Each row has a hidden value; after the row comes its tier, the name of the range that the value falls in. Each part has its own.
[ 114  -42 -113   15 -113   95 -385 -116  -48   -6  -49  178 -182    6
   82   40   53   43  -27 -152   30 -155 -124 -290  -14  143  -24  -45
 -321  -79   -9   49 -132 -103  193   17  -67]	G
[ 141   -6  -61 -198  -66  -58  -30  -19   43   35   60   56  -41   70
   24 -155  143  193  -44   19   52  -36 -159  -61   41  141  -41   24
 -119   16  -25  -41   19  -85  -35   84   92]	U
[ 161 -116  -83 -214 -276  118 -297 -114 -139   47   53  -13  -96 -113
   28   -8   40  195  140   -6  176 -117  -27 -189  -45   21   57  -98
  -36    3   84    4   50   -6  -47  180  160]	E
[ 247 -103  -46 -137  -51  149 -307 -132  117   34   24   97  -83  -13
 -151  215  -83  -45  -85   10  -95 -250 -157    0  206  159  105  -95
 -348  -72  158   76  177 -160  132  106  -51]	C
[ 145  154  132 -346   64  -69  160 -158  254  119 -172   44   13  206
  -93  -88  178  109  112   25  -92  -44 -109   93   69   51  -59 -109
 -236    5  137  -72  221  -94  -21  -87   32]	C
[ 222 -200   49 -211  -19   63 -129 -102  -62    0   85   41  -13  -51
 -278   27  -44   -7 -116  -19  -11 -172 -143   25   38   83  172  -79
  -98   44  101   59  125    4  -84   17  -27]	H
[ 266    7   -1 -224   44   35 -306 -222  219   66 -130  148  -10   98
 -157  195   16  -57   46  -44 -132 -210 -267 -106   61  129   43 -126
 -499  -63  127   86   12 -155  186 -103  -49]	H
[-213 -128  -51  173   -7 -118 -106  387  287  -29   89  271  -34   20
   43   22  -10  130 -138   15  -17   99    8  100  209  601  -22   58
   55   90  -65  -41    0 -191   96  270  106]	D
[-362 -129    7  271  -98  -47  -75  353   58  -67    1  288 -180  -12
  122 -100   38  162  -79 -133   70  152  183  -74   32  506  -54   30
  188   98 -105 -108  -96  -78   70  205   27]	G
[-107   37   25  150  -26   48    4   21  100  -63 -212  127 -140  143
  191  -42  117  -90  -47 -193 -103  -65  105 -203  -66   45 -194  -30
 -177  -73   80  -55  -81 -198  125 -160 -157]	G
[-246  -44   90  -94  -42 -194   33  296  315   59  -45  215   34   59
  -39  -57   88  284  166   45   52  221   47   87   42  524  -10  -44
  165  184  -29 -131   14  -76  -28  197  258]	D
[ 152 -212  -49 -103  -85    5 -114   50 -122  -16  207   24  -15  -94
 -100 -103    2  101 -168   11  104  -98  -97   38   62  142  114    0
   70   63   14   50  102    9 -135  161   71]	D
[-108   31  155   14   86  -29  147   48  343  -35 -293   98   27  208
    9   76   78 -172   39 -110 -234  -36   82  -50  -54   71 -154  -87
 -182  -10  189  -68   -3 -251   76 -263 -110]	D
[ -33  -66  -88  -89  -95 -166  -52  220   58   40  181  145  -29   -7
   65 -225  130  349  -47   61  179  117  -95   57  108  411   -2   64
  133  119 -132  -56   26  -22  -77  306  240]	U
[ 312    7 -139 -305 -120    7 -360 -163  126  121   35   55    3   13
   -4   78   68  172  118   67   58 -158 -269 -106   91  138   31  -76
 -334  -38   64   66   53 -115   87  138  179]	D
[-101  -95   81  -26   26 -102   42  142  107  -41  -25  184  -41   72
  -84 -106   80   94  -72  -72  -20   64  -39  -31  -20  306   -9    4
    8   98  -39  -70  -72  -70  -15   -4    3]	U
[ 225  -81   25 -232  -68   19  -43  -82  -60   90  112  -54   26  -63
  -91  -98   47  109  -23   55  109 -131  -36  200  127    6  112 -121
   53   35  159   74  366   58 -176  160  112]	C
[-254 -208   74  238  -88   31  145  321   38 -119    4   35  -35  -34
   93  -56  -19  -78 -145  -82  -19   24  303   61   10  143  -63  -13
  306   68  131  -62  103 -130 -119   64  -21]	U
[-203 -214   81  201  -51   36  139  311  121  -94   10   21   13  -25
   35   18  -58 -119 -154  -40  -72  -13  273  138   74  161  -33  -30
  260   65  179  -40  178 -160 -114   72  -12]	D
[ 179   45   73 -111   82   26 -114 -198  233   18 -266   46   56  159
  -26  149   69 -224   69 -119 -193 -209 -101 -119  -70 -100  -80 -153
 -405  -84  235   84    9 -194  119 -317 -122]	D
[-340  -51   68  338  -21  -36  100  283   72  -93 -137  173 -114   69
  234 -137   98  -42  -91 -202  -13   81  282  -54  -51  209 -169  -14
  169   35   31  -65  -36 -117   25  -35  -87]	G
[-134  -43   69   -6 -192   92  128   57  -42  -25 -117  -30 -116   27
  154 -129  107   69   79  -94   45   -1  264 -121 -102  -50 -124  -71
  155   17  136 -134   88  -79 -107    5   23]	G
[-127   10   34   21  -45 -145  178  165   -7   -5   -8   56  -20   65
  188 -328  217  173  -21  -73  128  107  105   23  -58  114 -132    5
  214   81  -19  -66   48   -6 -147   36   96]	E
[-325  -22  187  185   38  -96  160  199  153  -68 -259  163  -28  114
  106 -105  131  -60   62 -201  -48  114  243  -63 -166  151 -150  -91
  134   78   87  -74  -72  -86  -10 -190  -61]	E
[-242 -188  118 -118 -191  -70   43  260   32   12   32   94  -22  -85
  -84 -106   37  296  174   25  166  189  185   28  -61  347   72  -75
  385  212   19 -148   59   39 -182  241  261]	U
[  65  -72  -71 -170 -237   67  -68  -21 -161   21   97   18 -169  -35
   71 -196  114  283    5  -13  166  -29    1 -149   -6   93  -16   10
   46   21  -28 -104   48   -8  -87  210  113]	G
[ 359   13 -173 -301 -149   -8 -305 -233 -165   84  124   33  -85  -13
   60 -182  175  267   11  -10  196 -147 -304 -194   -4   19   15  -12
 -252  -40  -61   64  -20   21   -4  120  125]	E
[ 300  -96  -29 -119  -66  118  -42 -208 -180  -44   21 -117  -31    6
   13  -92   72 -125 -154  -93   -9 -268  -75 -119  -67 -284  -20  -51
 -157  -83  164   85   92  -63 -103 -149 -119]	U
[ 131  -70  132 -159    9   83  216 -116   32  -49 -122  -94    8  115
  -97  -46   63 -161  -90  -73 -154 -168   34  -41  -81 -207  -55  -66
 -103  -22  218  -48  120 -133 -125 -245 -141]	D
[-185 -144  -26  165    2  -82  -67  342  253  -46   71  229  -33   23
   17   28  -22   65 -161   -6  -48   59   26   94  185  508  -16   44
   48   76  -22  -36   20 -189   71  206   57]	D
[-243 -105  -20  119 -163  -44  -95  255  -14  -13   36  192 -145  -46
  135 -149   79  246   15  -83  158  126  148  -72    6  382  -35   -4
  211   99  -76  -88  -29  -17  -10  244  130]	G
[   4    7   12 -160 -124  -26 -185  -57   53   49 -117  137  -80   36
   31  -42  128  186  197  -74   86   11  -47 -202 -101  165  -33  -95
 -117   37   16  -47  -84  -37   51   19  109]	E
[-194  -80   84 -104  -71 -173  116  255  109   23   33  141    1   22
  -24 -205  125  300   76   18  123  197   61   64  -15  380   -4   -8
  262  182  -57 -133   21    3 -137  177  217]	U
[ 133 -133   14 -138 -116   32  -75    8  -11   59   66  -84   76  -90
  -16  -18    9   37   42   39   98 -118   70  140   53  -15   71 -137
  133   43  210   76  298    2 -175  129  154]	H
[ 309  -77  -48 -216  -77  162 -332 -202   72   74   44   74  -96  -35
 -168  192  -69   11  -48   33  -49 -263 -181   30  232  128  138 -121
 -358  -78  166   87  249 -109  112  156  -22]	C

New part:
[ 203 -239  183   22   39  118   22 -196  -49 -138   47  -97 -119 -244
  136  -56 -278 -112  107   45  -76 -180    1   29   21 -193  -50 -118
  -76  143  -57  -95   70 -183  -80  -46 -231]	A
[-101  140   88  112 -338   24 -154  331 -168   53  -60  207   31 -229
   88   29  295   42   44   81  -48  213  -18  -76 -139   14  245  -52
   10  -22  210   -2 -197  109   70 -157 -118]	P
[-288  188 -103  -31   74 -145   75 -232  147  105   55  -23   -5  252
 -190  104    5 -113  -99  -77  -26  -49   85   49   44  222    1 -124
  -50 -214 -353  -35  210 -170  -29  117   55]	A
[-199   64 -233 -208  -27  -83  -79 -215   95  186  148  127  100  684
 -160  203  369 -165 -191 -159   41 -198 -246  -12   66  219   34   54
 -139 -116 -448   80   62   88   -7    1   66]	P
[-128  238  100   10  121  182  278 -239  119  170   80  188  -65   24
   64  134 -201   82  -55  -84   25   19  293   68   33  312 -240   99
   90 -103 -118  164  203 -118 -106  160  -49]	N
[ 102 -173   85  -14 -141  237 -212  172 -223  -43   44  255   46 -196
  209  116   71   71  -33  -69   -9  -21  -91  -75  -75  -96   63   32
   38   40   72   94 -155  131   40 -151 -101]	X
[ 331 -474  252   51   -6   18 -180  -51  -20 -308  -67 -264 -176 -405
  129 -166 -223 -188  183  172  -96 -271 -160  -18  -26 -448  101 -212
 -228  196   29 -208  -19 -218  -60 -136 -439]	A
[ 230 -370  206   22    7   37 -170  -59  -39 -224    6 -121 -136 -315
  136  -14 -206  -81  104   77 -103 -207  -57  -15  -58 -269   19 -168
 -133  107   -7 -112    9 -184  -32  -94 -364]	L
[ 118   20  116   40   23  251  290 -336  -40   98   67   12   -8  -47
   86  -90 -194 -123   39  -19   -2 -133   41   24   99   -4  -76   34
  113  198 -145   21   50 -167 -107 -102   24]	N
[-122  252   96  136 -389   17  -98  369  -97  118 -107  210    8 -172
   55  -28  392   28   67  135  -10  269  -19  -86 -137   56  259   13
  -20   -7  252   11 -208  141   65 -157 -144]	P
[-345  177 -106   43   56 -202   42 -126  226  151 -119  -92  105  229
 -302   10  209 -165 -155   -4   26 -120  -46  -29   36  167  232 -137
    7 -230 -356  -16   58 -239  -36  -29   70]	S
[-333   64 -182 -127   43 -175  -99 -166   47  123   84   86  156  420
 -155  249  233  -94 -201 -158  -26 -187 -126    2   32  237  119 -121
  -55 -254 -387   58   55  -51  -36   33   69]	X
[ 125  -84  105   31 -183  221 -123  134 -169  -16   39  196  -28 -199
  163   33   50   28   22   -8  -14   56  -27  -61  -77  -94   38   38
   34   97   74   32 -105   83   60 -152 -101]	S
[ 208 -222  147    8    3  197  -69  -78  -67 -118   61   26 -127 -230
  148    5 -231  -21   56  -15  -39  -89   34  -16  -28 -159  -98  -25
  -30  107  -46  -28   56  -87    6  -66 -186]	N
[ 174 -271   99  -29  -19  281 -157   32 -161  -75   62  185   17 -194
  190   98  -72   35  -54  -88    4 -125  -69  -54  -35 -137  -11   32
   60   66  -36   88  -82   31   13 -133  -97]	P
[ -61  223  130   -1  159  322  293 -207  113  163   95  280 -101  -33
  136  146 -285  152  -64 -117   72   58  352   74   37  312 -348  200
  115  -95  -76  230  234  -53 -100  204  -49]	K
[-200  105 -227 -164  -55 -127  -23 -256  113  192  120   35   83  664
 -214  118  356 -229 -148 -110   25 -184 -241  -11   80  185   80    7
 -137  -70 -463    9   70   20   -3  -36   89]	S
[-207  118 -203 -133   11 -121   -6 -257  128  126  123    3    2  521
 -209  103  166 -194 -118 -117    9 -109 -101   23   74  170   -6  -37
 -141 -128 -454  -37  183  -30   10   61   90]	A
[-328  152  -98  113  124  -84   55  -52  262  156 -228  -92  147   85
 -346  -73  162 -139 -217  -17  105 -114  -22  -79   50  104  279  -85
  135 -249 -378   27   21 -289   -8  -95  175]	S
[  93 -114   81   17 -200  235 -182  200 -227   -6   15  249   61 -188
  186   60  145   44  -16  -35    2   18 -115  -87  -72 -102  118   45
   49   75   97   78 -193  143   47 -193  -73]	X
[-361  265 -142  189  137   43   31  155  403  218 -388  -32  124   48
 -465 -183  235  -79 -295  -21  261   38   32 -168   34  103  287   94
  217 -326 -393  101   25 -239   97 -128  294]	L
[-168  229   81  107 -371  -10 -190  429 -114   85  -78  270    3 -183
   77   71  384   97   34   94  -27  291   17  -81 -174   94  230   -4
  -37  -95  262   35 -187  178   87 -101 -172]	P
[-146  206   37   21   97   58  238 -251  181  154    3   28  -44  123
  -72   16  -85  -59  -44  -25   35  -51  143   39   65  210  -94   35
   17  -80 -214   64  178 -172  -91   84  -23]	K
[ -66  275  117  188 -400   12  -13  293  -79  106 -129   92  -45 -224
   15 -153  300  -44  136  183  -25  287    6  -83 -112  -14  255  -16
  -15   83  230  -79 -168   52   75 -197 -119]	L
[-326  208 -144  148  196   62  -26  159  436  164 -358  -18   56   55
 -443 -142  150  -42 -299  -53  268   36   69 -156   25   94  184  122
  157 -365 -413  109  103 -213  113  -52  241]	K
[-165  200   15  -13  113   79  215 -238  155  145   41   86  -35  144
  -49   66  -85  -41  -72  -61   41  -42  149   61   71  231 -120   40
    5 -120 -222   82  195 -117  -96  138   -4]	A
[  51  112  115   68   52  259  383 -343   -2  139   25   13   13  -56
   55 -131 -193 -138   30   -2   28 -106   72   48  137   36  -51   40
  129  160 -142   31   69 -176 -150  -55   72]	A
[ 183 -258  181   21   25   89  -36 -162  -60 -139   49  -74  -98 -251
  133   -2 -239  -79   81   32  -96 -183    3   10  -16 -171  -27 -139
  -52  114  -52  -75   38 -191  -59  -74 -249]	L
[-248  165  -32  -41   73   45   89  -98  158  209  -44  168  116  262
  -70  129  200  -14 -169  -77   91 -134  -35  -15   53  263   50   91
   15 -181 -206  196   18  -32 -105   38  -13]	X
[ -81  231   97  141 -364   20 -127  359  -72   65  -88  170  -80 -212
   38  -42  274   41   90  124  -21  316   55  -85 -156   23  173    7
  -43  -11  220  -36 -119  111  117 -125 -153]	L
[ 212 -406  189   -5  -21   45 -182  -67 -131 -200   27  -74  -29 -279
  177   25 -114  -98   73   53 -114 -278 -157  -18  -38 -269  108 -192
 -101  125    2  -78  -92 -142  -73 -146 -323]	P
[ 330 -636  292   56  -90 -130 -339   41 -101 -366 -135 -331  -62 -457
  161 -147  -29 -232  203  243 -166 -424 -372  -64  -68 -552  341 -346
 -285  222  124 -235 -225 -239 -103 -274 -584]	X
[-147   71 -222 -170  -34  -99  -18 -298  108  165  148   14   41  647
 -202  106  270 -233 -129 -122   17 -182 -214   -5   84  156   16   12
 -142  -42 -486  -12  115    5   10  -26   91]	L
[ 296 -496  267   59  -66  -85 -261   30   12 -290 -129 -283 -129 -364
  106 -148  -36 -197  177  228 -108 -325 -263  -57  -67 -444  229 -235
 -268  185   82 -194 -129 -219  -72 -204 -546]	S
[-132  311  103  162 -375  -20  -66  355  -51   73 -106  141 -101 -228
   22  -83  268   15  127  162  -24  358   84  -52 -135   41  189  -21
  -81  -31  252  -72  -86  108   87  -68 -159]	A
[-273  176  -75  -21   91 -133   66 -220  170  106   42  -16  -19  224
 -179  121  -16  -76 -101  -74  -26  -53  114   34   22  233  -23 -106
  -34 -215 -336  -10  208 -193  -25  107   13]	N
[-178  238   79  169 -437 -135 -236  390 -288  -59   36  151 -102 -426
   77   77  103   91  153   84 -201  464  211  -31 -237   23  185 -261
  -16  -98  265 -191  -60   59  186  -71 -105]	K

Next part:
[ -59 -146 -262 -196  125 -102   88   71 -278  190   28  -20  -45  139
  236 -197  323  -88  202 -171  176   33  -42  192   -6  -38   54   47
 -114  161  -99   38  -35   13  -49 -272  123]	lus
[-198  -65 -123  -11 -228  768  114   53   47 -452  281 -171 -105 -321
 -217   80 -354  119 -286 -161 -630 -101  556 -488 -282  112 -221 -574
 -168 -235  152  159 -222 -135  531  128 -121]	Figad
[ -19 -173 -306  -93  129 -128  -16  205 -198   71    2    7   59 -113
  -75 -264 -177   43 -164   22  -98   72  156  -29 -157  -84  -84 -301
   -5   60  -66  160 -151 -108   10   31  -24]	mar
[ -45  -44   -6    5  -82  307  -27   70  -44 -219   70  -59  -33   -1
  -88   60 -155   41  -38 -125 -270 -137  227 -124 -153  133 -111 -269
  -16  -63   47  134 -114   54   89    8  -32]	zopad
[  27   36  184   73 -151  167  -15  -83   58 -233  334  122   28  -79
  -47  303  -90  114 -133   80  -85 -174  -70 -222  -49  155  -12 -219
   82  -72 -163  189   77 -111  163  158 -232]	Figad
[ -74   96  -29  -24 -100  130  131 -103   14  -47  104    2  -97 -113
  106  -17   69  -62 -181   27   78  -62   22  -79   37  -65  -46  -31
 -195   -6   84   -9   55  -56  255  -34 -161]	pusuk
[ -10  -52 -209  -22  134  -64   89  102 -154   77  120   41   30    7
   15  -71   63   15    6   65   53   -5   69   14  -35  -83   36  -86
   12   59  -70  132   -5    8  -96  -64   43]	Giki
[ -67   -8   -4  -19  -37  106   20   13  -50 -117   40  -20  -32  -17
    4  -52  -11   13  -58  -39 -123   16  125  -67  -92   25 -106 -116
  -98    6   24   51  -58   55   72   48  -16]	mebo
[  25   41 -186   -3  139  -78   66   77 -120  113  -22   18    2   72
   17  -92   33  -49  -16   67  150  -86   64  100   32 -105   38   -6
   -6   56   73   85   27   68 -154 -125   24]	Giki
[ -58   11   27   -8  -69  142   -6   -1  -24 -134   29  -12  -41   -7
   10    2  -25    0  -66  -42 -106  -57  103  -60  -74   54 -102 -109
  -93  -12   44   66  -40   52   92   17  -56]	mebo
[-43  87  68 -35 -12  39 -19 -54 -28 -91   7   5 -40  63  36 -12  44   2
 -36   8   1 -25  42 -10 -13  25 -68 -14 -91   7  73  50  19  42  29  67
 -63]	Keto
[ -32  -91   24  -25  -74   27   45   -7  -90  -58  215   74  -22  -29
  129   61  128   18    7  -48  -12  -30  -91  -50  -67   71  -14 -101
  -42   63 -206   95   -2  -22  128  -15  -81]	geka
[  84 -188   -6   34   81 -198 -148  203 -184   13 -131   54  105  219
  -40  -70  -41    5  175 -100  -66  -30  -10  184 -146  134  -65  -88
  158  131 -160  121 -110  260 -381  -89  167]	mebo
[  35  101   33  -26  126   57   41   30 -142  -92   85 -104  -74  109
 -107 -130 -124   67  -48  -74 -153   29  208  -91 -100  -13  -11 -255
   55    8   82   36 -106   38  -30  250  -65]	zopad
[ -59  101   60  -57   19   31   -6  -66  -36  -99   23  -10  -35   69
   19  -39   62   25  -29   22  -15   33   76  -30  -17    5  -71   -7
 -101    0   84   41   21   29   15  119  -35]	Keto
[  50   43   19  151  -92  -18   41   18   67  -59    6   79   48 -117
  -94   21 -189  -26 -254  141   16  -93   25  -62  -21  -33  -89 -110
   10   -3   20   31   44   86  -17    9 -104]	pusuk
[  55  277  201   42   36  130  209 -215  -25  -59  218  -45  -99  274
   73  159  277  -32  168  -49  191  -82  -26   10  136   16  146  151
   20   13   81  -92  185  175 -144   21   30]	Figad
[ -77   11 -150  -34  -37   99  172  -33  -42   -2  155    3  -50 -143
   67  -66   59  -35 -158   31   43    3   72  -97   -5  -95  -28  -86
 -153   11   12   22   26  -71  199  -52  -81]	lus
[   1  107   54   22   15  -44  -30  -15  -15  -41 -136   -6  -18   97
  -11  -82  -23  -46  -61   32   45  -29   64   68    2  -15  -91   29
  -70   28  145   -2   14  148 -108   21  -10]	mebo
[ -68  -72  -48  -57 -113  -99 -127  -18   21    4 -111  155   83   -8
  138   59  130  -66  -30   94  191 -109 -160  133   44   69 -113  154
 -147   40  -32  130  114    6  -16 -237  -14]	pusuk
[  29   -7  -11  -32   57   25 -125  128 -124  -99  -62  -48  -38   30
 -108 -134 -274   47 -141  -67 -192  -84  167  -44 -151   47 -105 -332
   40    5   70  139 -174  -11   35  164 -153]	Keto
[   8   63   71  -68    6   60  -59  -43  -87  -58   38   10  -48  180
   89   79  106  -12   95  -78   73 -160  -42   68   17  109   14   -9
  -12   23   21  103   34   28  -30  -47  -67]	zopad
[ -49  199  -89  -78   62 -105  184 -170  -24  116  135   55  -61  -44
  159  -72  238  -58 -147  179  339   33  -87    3  167 -198   63  152
 -186   42   83  -24  191 -121  119    2 -136]	mar
[ -45  -38 -187 -222  167 -131  -14   56 -282  207 -234  -89  -96  329
  258 -272  338 -162  284 -239  236  -24  -16  357   43  -18   25  177
 -152  175  107  -23  -48  154 -184 -326  164]	geka
[  20  148  223  205 -150   46  -13  -73  188 -254   89  107   64 -176
 -197  129 -279   85 -354  258 -137  -18   73 -237  -58    8 -164 -147
    9  -91   37   59   71   54   55  302 -185]	mebo
[  84  100  -68    6   98 -198   56  -25  -88  181   43  111   -3  116
  145   28  169  -88    1  119  381 -177 -196  172  148  -82  124  122
   23   97  -20   75  156   13 -138 -171  -96]	Giki
[ -95  214   92  -52  -88  263   54 -166   60 -185  110  -44 -122  -36
   37   61   22    7 -160   26  -26  -86  119 -151   32    0  -69  -53
 -192  -88  202   34   59  -76  268  122 -194]	zopad
[   4  -29  -95   12    1  -32  127   14  -88   58   92   33   -8   -1
   76  -48   97  -54  -28   -8  107  -25  -24   32    1  -45   13  -27
  -40   78  -69   10   31   59  -17 -118    6]	lus
[ 101  -92 -109    3  114 -314  -19  103 -168  189  -59  108   89  155
   76  -82  106  -66   91   26  254  -56 -163  232   23  -13   51   60
   97  158 -143   71   48  127 -314 -193   77]	lus
[ 146 -231 -150   23  178 -435  -90  231 -247  222 -130  123  175  239
   17 -130   61  -41  207  -21  184   -9 -156  310  -59   40   36   23
  216  212 -254  110  -23  234 -533 -228  223]	lus
[-180  145   23  -47 -159  438  137 -136   72 -271  192  -94 -160 -196
   12   23  -32   26 -241  -21 -216  -20  263 -294  -59  -20 -138 -185
 -282 -126  194   20  -30 -108  465  150 -191]	Keto
[-121   43  107  -56 -195  -90 -136 -196  140  -25 -129  225   95   98
  277  243  419 -111  109  164  390 -141 -324  222  189  120 -100  504
 -249   27    5   86  311   89  -84 -348   56]	geka
[   6  161  138  -11   -1   48    0 -116  -12  -78   33   15  -35  186
   56   99  138  -16   69    5  116 -103  -29   48   67   60    8  100
  -34    5   86   30  109  102  -94    5  -25]	zopad
[-130 -365 -460 -245   48 -269 -446  331 -123   27 -365  150  245 -239
 -123 -297 -381   74 -305  170 -132   -5  119   70 -218   30 -334 -288
 -123   -6   -3  425 -180 -303   38  -95  -64]	mar
[  17  -63  -45   -5  -33  -28  -82   94  -78  -23  -71   35   -3   -6
   13  -64 -119  -36 -107  -32  -20 -128   11   44  -76   46  -88 -162
  -21   43   -6  109  -72   26   26  -61 -107]	geka
[ -31  270  140  -79   30  -12  -10 -196   16  -62   15   12  -67  133
   79   25  140   -5  -51   97  188  -40  -35   16  123  -24   -7  133
 -126  -17  183   15  149  -28   22  128 -135]	zopad
[ -22 -140  -78   -8  -39  313  -52  151 -103 -221   77  -73   21   34
 -163   51 -215   75   26 -179 -349 -133  286 -125 -215  178 -104 -359
   71  -62   -1  183 -167   62  -12  -26   58]	Figad
[   7  103  186   95 -108  125    6 -102  102 -264  283   97   61 -115
 -153  216 -163  148 -223  179 -135  -38   43 -279  -60   77  -69 -199
   57 -103  -67  138   87  -86  103  300 -182]	Figad
[ -32   38   33    1  -38  -27   71  -69  -30   -7   38   46  -14   64
  114    7  186  -54   26   13  129   -4  -61   56   36   -2  -26  112
 -101   61  -18  -13   83  114  -40  -82   27]	geka
[ -19  -45  -32  -25  -20  242  -36   70  -77 -186   75  -54    7   60
 -117   52 -132   64   12 -111 -224 -109  213  -98 -137  134  -76 -248
   34  -58   34  146  -87   38  -15   13   23]	Figad
[ 145  237  140  -61  193 -682 -100 -170  -84  335 -236  198   58  386
  263  -78  401 -147  133  224  751  -31 -500  470  317 -102  130  536
    5  221   16  -52  326  128 -467 -116  -25]	pusuk
